Each row is shifted at random along 5 fixed directions that mean nothing.
Known rows, with every step that occurs
daba/girum/rido/nibi/zugu/minu/darol/gikado: 41.2,-25.0,-33.7,-21.1,-3.1,17.7,6.1,-13.1,14.5,30.8,33.0,-48.1,-8.4,-5.1,22.2,-7.8,9.9,-3.9,-3.1,25.0,14.4,-2.0,9.5,6.1,10.8,-19.8,2.8,-5.3,-20.8,14.6,-8.8,-3.8,-7.5,9.1,58.7,14.9,-26.3,25.4,12.3,-16.1,2.4
rido/nibi/daba/zugu/darol/gikado/giki: 32.8,-13.2,-9.1,-10.3,6.1,7.9,5.8,-12.4,14.3,14.5,0.6,-14.8,21.4,-5.0,25.9,4.9,1.8,-17.6,16.2,20.7,11.7,2.0,1.3,1.2,8.2,-9.2,1.5,4.3,1.3,13.9,-1.3,-14.8,13.8,9.3,33.8,1.3,-10.6,6.2,-1.3,16.4,4.5
daba/nibi/zugu/minu: 5.1,-11.5,-18.0,-8.0,-6.0,-3.7,21.6,1.8,6.7,24.5,6.6,-19.2,3.5,-13.5,9.7,5.9,20.9,5.9,8.5,10.5,25.4,-15.9,4.2,13.1,21.4,-7.6,-41.4,22.8,-27.6,3.0,-8.8,-10.9,1.3,1.9,4.8,3.1,0.6,0.0,16.4,25.2,-13.6
darol/rido/girum/nibi/daba/zugu/minu/gikado/giki: -4.7,-1.6,19.2,15.6,-17.4,-17.4,-21.5,1.6,-0.4,-0.2,-24.0,5.7,19.2,16.0,8.0,-8.8,-25.3,3.2,-10.6,16.2,-18.5,13.6,-20.6,-10.5,-17.4,15.4,7.2,-12.2,14.1,-17.3,40.8,14.1,-7.3,5.5,-18.2,9.0,6.1,5.2,2.7,-12.6,5.1
rido/girum/zugu/darol/gikado/giki/daba/nibi: -8.4,11.6,4.5,-15.4,9.0,10.2,-4.2,-0.2,-4.2,-31.3,-9.3,24.9,-9.1,-2.3,-0.4,11.6,5.1,9.1,0.6,-27.8,5.8,-1.1,-9.0,6.0,14.2,-11.1,3.9,-2.6,-12.7,27.3,-22.1,-14.1,-0.8,-13.0,-10.4,-11.1,17.9,-26.7,-13.1,13.1,-1.8
darol/rido/girum/nibi/daba/zugu: 14.3,-20.4,12.0,21.8,-34.4,-23.6,-23.4,2.2,-0.4,13.0,-14.0,-10.8,7.5,17.9,40.1,-27.2,-11.4,6.6,-19.4,51.2,-12.7,29.8,-26.1,7.4,-16.6,11.8,14.3,-24.7,-2.9,-16.9,51.0,0.1,-19.8,11.1,15.8,27.1,-4.8,17.2,15.0,-0.3,12.3
minu/darol/rido/girum/zugu/nibi/daba: -20.0,10.4,-4.1,16.8,11.2,13.6,7.7,6.3,-0.3,4.7,7.4,10.5,4.2,4.1,-23.4,1.9,-17.3,-14.1,6.0,-16.2,-0.8,-9.0,-3.5,-22.4,-5.9,16.5,2.5,23.4,0.2,-19.7,2.4,-1.8,12.8,9.2,-30.5,-13.9,-2.0,16.8,-5.4,-1.5,4.5
minu/gikado/darol/rido/nibi/zugu/daba/girum: 10.0,-1.5,-15.7,-7.5,8.3,23.5,-0.2,0.4,-3.3,14.1,17.2,-9.2,-14.7,2.1,-2.9,-11.9,5.5,-13.1,-4.9,5.3,0.2,1.2,35.1,-5.1,-16.6,4.8,18.6,-13.0,15.4,-12.6,-9.6,5.2,-2.0,13.3,33.0,-1.0,-20.1,17.0,-2.3,-25.0,8.2
zugu/minu/darol/nibi: -26.5,19.2,-22.9,-2.1,17.3,1.4,23.1,25.9,3.1,31.5,20.0,-15.2,12.0,-0.2,-26.6,8.9,5.2,-17.3,-4.0,6.3,-4.8,-7.4,1.0,-25.8,-18.3,25.1,1.1,19.5,12.0,-12.2,9.6,17.0,15.1,17.8,-14.1,-4.9,-14.8,-10.5,-11.4,-5.1,-6.2
giki/gikado/rido/girum/nibi: -0.9,8.6,6.7,18.4,2.4,8.2,-20.5,0.5,-19.4,-21.9,18.2,-7.0,-28.3,9.4,-12.3,-12.5,-8.8,0.0,-9.0,-4.3,-20.5,19.0,5.6,-10.4,-23.9,6.4,46.6,-31.3,10.1,-16.0,-9.1,18.0,-12.0,-3.4,9.3,-0.1,-18.1,-1.4,-17.3,-33.6,11.9
rido/nibi/daba/girum/zugu: 10.7,2.4,4.8,16.1,1.8,24.3,19.5,2.7,-9.2,6.1,4.5,19.1,-24.5,-0.8,0.4,-9.1,-0.4,-18.1,11.6,-0.8,7.5,2.9,-18.0,-0.5,5.4,16.0,2.3,12.3,-11.0,-1.8,-11.6,-17.6,-2.5,2.6,2.4,-10.9,-3.1,6.2,-6.1,19.0,6.2
zugu/minu/darol/gikado/giki/rido/nibi/daba/girum: 8.5,6.7,-23.0,-21.9,22.8,28.1,30.8,-11.7,5.3,25.9,32.2,-15.0,3.3,-8.9,-25.0,6.3,3.6,-18.8,10.8,-15.2,12.6,-21.7,32.7,-14.2,4.8,-1.6,-10.8,22.1,5.1,-12.8,-25.1,6.5,20.4,4.2,21.5,-12.5,-22.1,17.4,-1.6,-10.0,-7.8
zugu/minu/gikado/giki/daba/nibi/rido/girum: -13.2,17.1,3.5,-32.6,25.0,37.0,20.9,-3.8,-3.5,-19.9,16.1,18.0,-13.6,-6.6,-35.2,13.0,-4.0,-8.0,16.1,-47.1,11.0,-19.3,30.6,-15.6,6.3,-3.6,0.9,13.5,10.9,-8.4,-30.2,14.1,13.2,-6.6,-2.2,-24.7,-9.4,1.5,-22.5,-4.4,-6.5
darol/nibi/rido/girum/zugu: -6.6,-2.1,2.6,5.1,-4.9,10.8,-4.3,7.5,2.6,8.9,-2.5,-12.6,-9.3,13.2,16.6,-7.8,-10.7,-10.3,-1.7,9.1,-1.6,12.1,-18.7,-7.9,-13.1,7.5,28.3,-5.4,6.8,-3.5,21.9,-4.6,-3.7,16.4,5.8,5.1,-10.5,5.8,-4.8,10.9,11.2
girum/nibi/rido/daba/zugu: 22.1,-22.7,11.7,-1.5,-15.4,-14.5,-4.7,-12.2,15.4,-30.0,-27.1,-14.9,27.3,-1.8,29.9,6.8,-12.2,4.8,23.4,17.5,8.6,-0.8,-20.5,5.9,16.3,-12.9,-7.8,6.2,-8.0,7.5,15.3,-7.3,1.0,-1.1,-5.4,5.3,10.6,9.9,6.9,10.1,2.7
minu/gikado/darol/nibi: -17.2,1.8,-26.5,-11.2,-7.7,-37.5,-33.9,2.9,-10.3,-16.7,-3.1,-17.0,20.4,6.8,26.2,6.5,29.0,41.3,-36.4,8.3,-11.0,7.4,12.3,31.5,-11.5,-19.6,5.6,-31.7,2.6,27.6,-11.5,4.0,-17.4,-10.3,7.7,21.2,26.4,-46.6,18.9,-34.8,-7.1
daba/nibi/rido/girum: 8.5,-11.5,-3.0,-4.0,-7.5,17.9,2.6,-18.8,-4.7,-13.6,6.6,-9.6,-17.7,-5.2,7.8,1.9,3.7,19.6,12.7,-24.4,24.1,-16.3,8.3,15.9,24.6,-24.1,-20.5,6.8,-25.3,-5.6,-27.6,-13.6,-4.4,-13.1,2.7,-2.4,2.6,13.1,11.0,0.8,-3.2
rido/daba/girum/zugu/darol/gikado/giki: 8.0,-1.6,14.7,-24.1,5.9,1.9,12.4,-5.0,2.0,-30.0,-12.7,27.0,0.5,-3.0,7.0,1.7,4.7,-4.1,1.8,-4.2,-4.1,6.1,-5.7,5.1,1.4,-2.7,15.9,-7.7,6.4,32.9,-4.1,-9.5,0.4,-5.9,21.2,-0.8,6.8,-14.9,-14.2,3.7,1.4
gikado/giki/daba/girum: 2.3,-2.4,26.7,-7.0,-9.4,-6.3,35.1,-7.8,-10.9,-29.9,-4.3,52.5,-9.3,-4.5,7.0,-15.1,12.7,-1.3,10.5,9.3,0.1,5.6,12.2,5.8,-2.6,4.7,-7.1,-7.9,12.4,-7.6,-11.9,5.1,-2.9,-12.7,23.4,-4.0,0.6,-3.9,2.7,7.2,-8.3
daba/rido/nibi/zugu/darol/gikado: 17.1,-3.9,-6.9,9.2,-7.0,2.4,-4.4,0.2,-8.8,31.7,16.0,-18.0,-9.1,-0.7,-3.6,-13.2,6.2,3.1,-12.2,11.7,-1.6,5.1,-0.1,9.6,-4.7,-1.4,-4.6,-5.2,-6.3,-4.1,4.1,-7.9,-5.1,1.7,10.9,12.0,-8.6,9.9,11.7,-8.5,4.1
darol/rido/nibi/zugu/minu/gikado: -12.0,-2.0,-4.1,5.2,-8.7,-32.4,-27.0,-8.1,10.2,24.7,-22.5,-11.1,21.3,6.1,13.1,11.8,-6.0,18.3,-13.7,5.5,-10.1,-0.5,-3.9,4.0,0.6,-8.9,-13.4,-4.4,6.1,12.2,15.9,6.9,-5.2,-1.0,-17.5,6.5,20.8,-11.6,11.0,-7.9,-6.4
gikado/giki/rido/daba/girum/nibi/zugu: 13.1,-3.4,14.1,-19.5,-0.1,7.8,11.2,-12.8,-7.2,-24.1,-2.7,32.1,-11.6,-3.0,9.1,-2.3,4.5,5.2,11.9,-9.1,7.1,3.9,11.3,19.1,13.0,-16.5,7.5,-7.5,-4.5,21.6,-23.7,-16.0,-8.5,-17.1,28.7,-7.4,7.1,-2.6,0.0,13.7,-4.5
giki/daba/zugu/nibi/rido: -33.8,16.6,21.3,19.5,-2.4,-1.6,3.4,31.5,-11.7,-4.9,8.7,26.8,-33.6,4.7,-15.4,-3.3,2.5,-2.5,-7.2,-6.3,-5.8,22.1,-35.1,1.6,-1.0,10.7,22.0,3.3,-7.5,-3.8,16.3,-7.1,-5.5,-7.8,-23.0,-4.2,-8.7,-1.6,-22.8,26.3,7.4
zugu/nibi/daba/rido: -26.2,3.6,16.3,20.1,-4.7,2.0,6.8,6.6,-16.6,8.6,7.2,17.7,-9.7,5.5,-14.8,-7.5,-6.3,5.8,-11.6,-15.2,-4.4,4.3,-34.0,4.6,-0.4,9.1,0.3,12.5,-11.1,-9.4,14.2,-13.3,0.7,-6.1,-25.3,0.3,-1.3,12.6,1.3,11.2,7.0
gikado/darol/rido/nibi/zugu/minu: 8.9,-0.5,-9.6,9.4,4.4,3.0,1.6,0.1,5.3,7.6,-6.0,-4.7,3.4,-8.3,-9.9,-1.1,1.0,-9.3,17.8,6.5,7.5,-18.3,33.8,-7.8,-4.0,6.8,-27.7,8.1,9.7,-26.1,-7.5,5.6,6.8,12.3,-1.4,-5.4,4.1,-0.4,9.5,-1.6,-7.3
nibi/daba/girum/zugu/darol/rido: -9.9,-4.7,7.0,-17.5,10.7,12.2,5.4,-17.3,14.9,-6.0,-10.4,15.0,-3.2,-1.9,8.8,14.7,-8.0,0.9,8.6,-24.2,7.5,-10.9,-26.9,-1.6,20.0,-15.1,-4.2,17.6,-11.7,22.2,-7.8,-18.2,7.2,-8.8,-5.9,-11.2,4.1,10.6,-9.6,16.2,1.4
giki/daba/zugu/nibi: -27.6,12.9,7.2,-2.3,13.8,13.2,31.7,4.8,1.3,-27.2,8.9,33.9,-24.8,-9.2,-11.9,12.3,8.6,-7.9,25.4,-23.6,21.1,-8.6,-6.6,-3.3,24.1,-5.4,-6.7,29.1,-19.1,4.3,-28.9,-14.9,10.9,-12.7,-15.1,-25.7,-4.1,-1.6,-19.4,39.2,-6.3
rido/nibi/daba/girum/zugu/darol: 7.4,5.8,-5.1,14.2,3.8,23.9,15.5,1.7,-13.2,18.9,9.8,18.4,-26.9,-3.4,-4.1,-4.1,8.8,-5.0,1.5,-13.2,12.0,-3.7,-16.5,11.8,12.7,4.8,-11.6,14.8,-22.4,11.6,-22.4,-28.6,-4.3,-5.8,-2.5,-8.0,5.1,-2.8,1.0,14.6,3.8
gikado/darol/rido/nibi/zugu: 16.4,-12.4,-1.1,25.6,-14.4,-22.6,-9.9,-3.9,5.6,3.6,-21.8,-8.9,16.9,-3.9,11.3,-9.3,0.1,-0.4,13.6,30.2,-0.6,-7.3,23.5,0.0,-9.1,6.6,-28.1,-5.3,11.6,-29.7,8.8,7.4,-0.6,12.1,-3.3,7.5,11.5,1.0,23.0,-7.2,-5.0
rido/girum/zugu/nibi/daba: -11.3,4.5,17.6,5.8,14.3,24.4,18.4,-0.3,14.1,-36.3,-22.4,7.5,-2.6,1.4,-7.5,10.7,-23.9,-28.0,32.5,-15.6,5.1,-7.4,-29.0,-31.3,7.8,17.7,15.1,19.6,-2.2,-7.3,5.9,-1.2,17.5,11.9,-28.3,-24.1,-2.8,11.6,-27.8,32.9,5.7
minu/darol/gikado/giki/rido/nibi/zugu: 14.7,-11.6,-12.1,6.5,-10.6,-47.0,-14.5,-6.6,16.4,15.4,-14.0,-38.9,56.1,0.9,19.4,6.8,0.7,2.9,-4.5,40.7,-16.0,6.7,6.9,-3.2,-11.1,-4.4,-2.1,-12.8,20.5,-2.5,23.4,20.2,9.3,8.8,2.9,17.1,5.1,-2.0,19.0,-20.6,-6.2
rido/girum/nibi/daba/zugu/darol/gikado/giki: 3.1,7.3,2.3,7.6,0.1,17.0,-1.0,-7.5,-12.8,-32.8,-6.5,19.5,-2.0,2.3,-0.1,1.5,-5.8,8.2,0.5,-23.8,10.0,-9.5,-9.4,7.3,12.0,-1.0,-13.5,5.6,-14.0,4.7,-17.7,-16.5,0.6,-11.8,-15.8,-6.2,18.7,-12.5,5.8,10.5,0.1
giki/daba/rido/nibi/zugu: 0.8,-3.1,31.7,18.8,-16.5,-19.5,-4.8,9.6,0.4,4.2,-11.9,20.2,-14.3,2.8,7.6,-14.3,-4.6,-5.1,7.6,24.6,-10.0,23.1,-21.7,-1.2,-0.9,12.2,8.5,-6.6,0.8,-12.7,23.8,3.1,-9.1,-1.4,-12.6,1.3,-4.6,11.0,-5.2,31.5,5.6
giki/gikado/darol/rido: 18.4,-9.9,-2.9,0.5,7.0,-3.1,4.7,-15.9,13.7,-10.5,8.9,-34.5,11.1,-6.9,-10.9,-6.4,-6.0,-21.3,27.2,22.8,-6.5,-7.3,35.0,-27.9,-20.5,2.2,9.4,-9.5,33.0,-49.8,-0.9,31.4,16.8,17.9,23.4,-0.2,-30.8,23.4,-4.4,-34.8,0.1
daba/nibi/rido/girum/zugu/darol/gikado: 13.5,-1.4,-5.9,2.9,10.3,50.0,25.3,-6.0,-4.5,6.6,22.3,-16.0,-18.8,-9.8,-27.5,-3.8,-11.1,-20.4,26.6,-27.1,24.4,-24.1,16.8,-17.0,5.7,2.0,-11.7,25.1,-8.5,-36.5,-20.7,-5.3,15.4,11.1,-3.5,-15.1,-23.6,33.2,-4.0,-11.2,5.9
darol/rido/nibi/zugu/minu/gikado/giki/daba/girum: -6.4,9.5,15.5,21.6,-7.2,3.9,6.7,7.0,-11.6,35.9,2.1,29.2,-20.2,6.0,-17.6,-18.4,-9.1,-13.6,-5.2,3.9,-8.5,6.4,11.9,-10.1,-17.8,22.4,-3.4,0.2,17.3,-26.7,12.2,8.7,-6.8,6.6,-3.5,-4.4,-6.3,10.9,2.8,-2.4,2.2
rido/daba/girum/nibi/zugu/minu/darol/gikado: 31.0,-19.8,-4.5,-14.2,-0.3,10.8,33.7,-18.3,21.1,-7.3,-3.4,-15.0,12.1,-9.9,12.8,-3.2,0.0,-22.8,28.7,17.6,21.7,-18.4,19.4,-9.6,14.2,4.6,-20.1,22.3,-6.7,-5.7,-3.9,-2.0,12.6,12.7,24.0,-2.7,-11.3,24.4,9.5,23.9,-2.5
rido/daba/girum/nibi: 14.9,-10.4,25.0,-3.1,-4.4,4.6,11.9,-1.7,9.3,-31.7,-19.4,8.3,-6.1,2.7,15.7,-6.5,-11.3,-18.9,20.8,20.0,-4.2,12.2,-19.5,-13.7,-2.9,15.4,28.2,-8.0,4.8,1.0,15.1,3.4,-2.1,7.6,15.3,-3.8,-11.3,10.4,-20.6,17.0,10.7

Rows
5.9,-13.3,3.1,6.9,-13.6,-33.3,-25.8,-1.2,7.5,-8.8,-23.1,-16.2,30.5,0.8,12.9,-2.7,-2.9,8.8,0.9,24.0,-10.2,2.3,20.3,1.6,-14.2,1.3,-4.1,-15.8,16.2,-16.1,18.3,18.1,-4.2,9.2,-7.2,12.6,9.5,-0.4,13.3,-22.2,-0.3 | minu/gikado/darol/rido/daba/nibi/zugu
-0.1,6.5,15.7,-7.1,-0.3,2.5,-12.2,9.1,-10.0,-19.5,-10.8,27.1,-14.1,5.3,4.8,-0.9,2.6,6.0,-18.2,-9.7,-9.7,15.4,-20.5,13.6,-1.2,1.9,23.1,-17.0,-1.0,35.7,4.4,-15.8,-12.2,-9.6,8.6,4.6,13.2,-23.4,-11.4,15.9,8.9 | rido/daba/girum/nibi/zugu/darol/gikado/giki
-3.2,-9.5,-25.3,-28.1,-0.5,-37.9,-35.7,-10.6,23.1,-6.7,-14.1,-49.9,46.1,4.6,32.0,25.4,6.6,29.0,-24.0,14.2,-11.4,1.6,-4.6,4.7,4.7,-24.8,5.6,-18.9,-4.4,38.4,13.0,16.3,-0.4,-4.3,5.9,17.9,14.2,-25.2,4.3,-18.1,-6.6 | zugu/minu/darol/gikado/rido/girum/nibi
-4.9,-1.4,1.2,-0.6,5.5,-4.5,19.3,-9.4,10.8,-9.8,-1.8,-3.7,27.9,-5.1,-12.0,8.9,-7.0,-12.2,14.1,-6.6,0.5,-14.2,3.8,-18.7,-0.4,-1.6,-8.9,18.8,14.5,-13.0,0.0,9.9,22.2,3.2,-14.2,-7.0,-2.9,14.4,4.7,-13.6,-2.5 | minu/darol/gikado/giki/daba/girum/zugu/nibi/rido
13.5,-5.1,-6.0,-5.9,-3.4,-7.5,9.2,4.2,-6.2,25.9,12.6,-1.2,5.2,-4.5,1.0,-12.6,15.2,-0.8,-16.7,16.7,0.1,6.4,23.9,18.2,-8.4,-0.5,-5.8,-8.3,6.2,3.8,8.2,-6.8,0.3,4.4,29.6,15.7,-4.1,0.1,14.8,4.9,-2.0 | nibi/zugu/darol/gikado/giki/rido/daba
-9.4,6.3,4.6,-3.6,3.8,-14.4,-16.8,33.2,8.0,14.8,-7.3,-12.5,7.7,5.8,-10.1,-3.3,-3.2,-15.1,-17.9,25.6,-23.7,19.3,1.7,-13.5,-29.2,27.3,26.8,-16.2,27.6,-6.4,46.9,23.6,-2.0,22.5,1.1,11.6,-8.5,-6.8,-17.5,6.5,5.0 | nibi/zugu/minu/gikado/darol/rido/daba
-21.3,21.3,13.1,0.5,23.1,24.4,3.1,10.9,-1.0,-9.7,4.3,29.6,-18.8,-4.9,-39.6,13.4,-17.5,-13.8,5.8,-41.8,-4.9,-10.2,-9.0,-22.0,0.8,4.9,7.2,11.7,11.6,3.1,-9.8,3.4,12.3,-3.3,-28.7,-21.2,-2.0,-2.7,-24.0,8.2,2.2 | nibi/zugu/darol/gikado/giki/daba/girum/rido
-5.8,2.4,-9.1,-13.2,16.3,5.4,-14.4,-10.7,11.5,-3.2,7.4,-18.7,-7.2,-2.6,-3.0,12.6,2.2,-1.1,12.2,-15.3,3.1,-6.8,4.4,-5.5,7.9,-20.4,11.3,1.0,6.7,8.3,-19.1,-6.0,8.8,-1.6,3.2,-6.1,-10.1,0.4,-6.5,7.4,0.4 | giki/gikado/darol/nibi/zugu/daba/rido
-13.9,6.4,6.6,-31.3,15.8,-10.2,-15.1,1.7,12.7,-18.1,-12.9,6.5,20.6,-2.0,4.3,25.9,1.5,3.7,3.7,-12.0,-7.7,5.9,-0.8,-5.8,1.6,-16.6,24.0,-11.4,15.2,29.6,-4.7,10.0,7.5,-6.0,-2.3,-9.8,3.7,-18.7,-23.9,2.5,0.1 | minu/gikado/giki/daba/nibi/zugu/darol
-0.6,3.2,-16.3,-15.7,11.5,13.4,3.3,7.9,8.8,4.5,8.2,-19.4,-5.4,-2.2,-10.3,0.6,6.0,-9.8,-3.1,1.5,4.3,-9.3,31.6,-8.4,-7.3,7.5,-2.7,-0.4,8.5,-10.7,2.1,13.8,3.9,14.4,14.4,0.0,-8.5,2.5,-3.3,6.1,-5.3 | nibi/zugu/minu/gikado/darol/rido/girum
12.3,-7.8,4.4,15.3,1.7,12.5,-0.3,-12.7,-4.1,10.2,-1.8,13.2,-11.6,-1.5,11.0,-3.8,-6.1,-4.0,10.1,-5.1,3.6,-0.2,2.8,2.4,2.7,-4.4,2.0,1.5,-12.2,10.8,-17.4,-14.3,-4.7,-4.0,5.9,-7.8,-1.4,8.4,-0.4,-6.0,7.5 | gikado/rido/nibi/daba/girum/zugu/darol
14.2,-14.2,5.6,-23.0,3.2,-5.0,1.7,-24.8,26.0,-9.3,-16.9,-9.4,17.4,-7.9,17.1,11.0,-0.7,-0.2,16.0,-0.8,11.9,-13.4,12.6,-1.3,18.9,-22.4,-18.8,3.7,1.1,12.1,-1.3,-2.6,14.8,-1.6,10.6,-0.4,1.7,10.2,6.4,30.1,-5.6 | nibi/zugu/darol/gikado/giki/daba/rido/girum
2.0,3.7,3.5,25.4,-6.0,1.2,2.1,-1.7,-8.4,35.3,3.2,-1.6,-21.5,0.5,-8.9,-5.3,-2.2,1.9,2.9,-3.3,0.2,4.1,-21.8,9.8,9.0,-1.1,-4.4,5.1,-19.1,-6.4,-5.6,-14.7,-7.9,-8.5,-16.7,-3.8,-2.2,13.7,3.3,-3.1,2.1 | giki/rido/nibi/daba/girum/zugu/darol
-2.0,7.7,-11.9,7.5,-0.4,-32.5,-3.3,15.9,14.5,20.8,-5.6,-36.0,32.2,-0.7,-7.1,15.2,1.0,-4.1,0.1,28.7,-13.9,7.1,-17.8,-11.9,-6.5,4.4,-0.9,1.7,7.9,0.4,24.9,18.0,9.0,4.5,-15.7,7.9,-4.9,-10.6,-6.9,-16.6,-10.2 | daba/zugu/minu/darol/gikado/giki/rido/nibi
-7.4,-3.8,15.1,-16.5,-4.6,-14.4,-14.5,-15.6,4.6,-35.2,-14.1,7.6,12.7,5.0,20.2,7.7,-1.4,15.2,-9.0,-10.3,-3.6,8.1,-4.6,10.1,7.2,-23.2,12.1,-16.1,10.3,18.5,5.1,-0.1,3.6,-13.2,11.7,6.1,9.6,-10.7,-0.7,7.3,-0.5 | darol/gikado/giki/daba/zugu/nibi/rido/girum
-6.6,7.8,-11.5,-5.9,-8.5,-6.6,11.4,14.4,-24.0,-1.6,10.7,28.4,-0.9,-4.0,0.5,-4.7,25.7,19.8,-21.9,-2.3,10.4,-1.2,7.2,31.2,7.6,0.5,-29.6,7.2,-17.7,17.6,-16.5,-14.0,-14.6,-13.5,-2.7,4.3,26.6,-30.8,23.5,13.0,-11.0 | girum/nibi/zugu/minu/gikado/giki/daba
4.3,-3.1,16.4,7.6,-6.0,-5.0,-13.1,10.4,11.7,-1.4,-8.4,0.2,-19.1,0.1,0.1,-3.7,-8.8,-8.2,10.2,12.5,-7.5,11.5,-15.2,-11.2,2.3,5.5,13.1,-10.5,-0.7,-6.7,13.8,15.1,-10.4,2.8,-8.9,-2.0,-9.6,9.6,-12.9,10.0,5.6 | giki/daba/girum/rido/nibi/zugu/minu/gikado/darol
-5.7,-0.2,-12.7,-19.6,9.3,8.9,-20.2,-4.2,6.8,-11.8,-1.7,-15.3,0.8,6.6,12.3,5.1,2.3,4.7,-4.1,-7.6,0.8,-0.5,15.1,0.0,-2.9,-11.2,20.9,-13.3,6.9,13.5,-8.8,-0.5,-1.2,4.3,9.7,-0.4,-2.4,-1.8,-2.9,-2.6,4.3 | minu/gikado/darol/nibi/zugu/daba/rido/girum
5.9,0.6,-10.0,-3.1,-0.7,2.6,-6.8,14.9,-2.2,34.5,14.5,-25.8,-4.0,6.1,-6.8,-14.6,5.7,-9.7,-21.2,24.6,-14.5,11.9,10.9,-6.6,-27.5,19.0,16.8,-18.5,16.5,-21.1,25.0,20.6,-6.2,17.4,24.2,14.7,-22.1,7.0,-4.2,-26.1,6.6 | zugu/minu/gikado/darol/rido/nibi/daba/girum
20.8,-9.4,-35.3,-30.3,9.8,43.2,18.9,-11.5,-2.0,11.1,41.6,-30.1,-14.3,-11.9,-3.1,1.3,16.4,2.6,6.4,-23.2,36.3,-23.1,32.9,13.1,22.5,-24.6,-18.2,21.2,-29.4,-0.1,-38.9,-19.0,5.0,0.0,32.3,-2.3,-14.8,18.7,11.2,-6.2,-3.0 | daba/nibi/rido/girum/zugu/minu/darol/gikado
-4.6,0.6,-19.6,-11.0,9.1,-1.8,-2.6,-10.6,5.8,-4.0,5.8,-16.3,26.4,-1.6,-2.3,12.3,-2.8,7.7,-6.2,-12.4,3.6,-17.7,16.5,-5.9,5.1,-4.1,-16.4,12.3,-4.0,2.4,-8.9,9.6,10.6,-1.4,-9.3,-1.3,6.8,-4.4,8.7,-9.9,-6.7 | zugu/minu/darol/gikado/rido/girum/nibi/daba
7.8,-9.3,-12.9,-21.8,8.5,9.1,10.4,-22.4,8.8,9.6,9.3,-17.9,4.7,-3.3,7.8,5.5,3.7,0.6,3.5,-5.1,7.3,-12.7,27.4,-2.3,4.3,-11.5,-4.9,2.0,-1.3,6.4,-17.8,11.5,3.2,-1.4,25.0,-3.3,-11.9,10.6,0.7,-18.3,-4.7 | zugu/minu/gikado/rido/nibi/daba/girum
12.4,-4.4,-9.5,11.1,-12.4,-8.4,-24.8,19.9,-16.0,21.8,20.9,-4.0,1.5,5.9,3.9,-10.9,-5.6,13.3,-25.2,17.1,-13.3,23.9,-26.6,17.0,-5.8,1.2,15.2,-13.4,-12.7,15.3,16.7,-2.6,-21.7,-1.6,0.9,17.8,1.5,-5.2,4.0,-28.5,6.8 | girum/rido/nibi/daba/zugu/minu/gikado
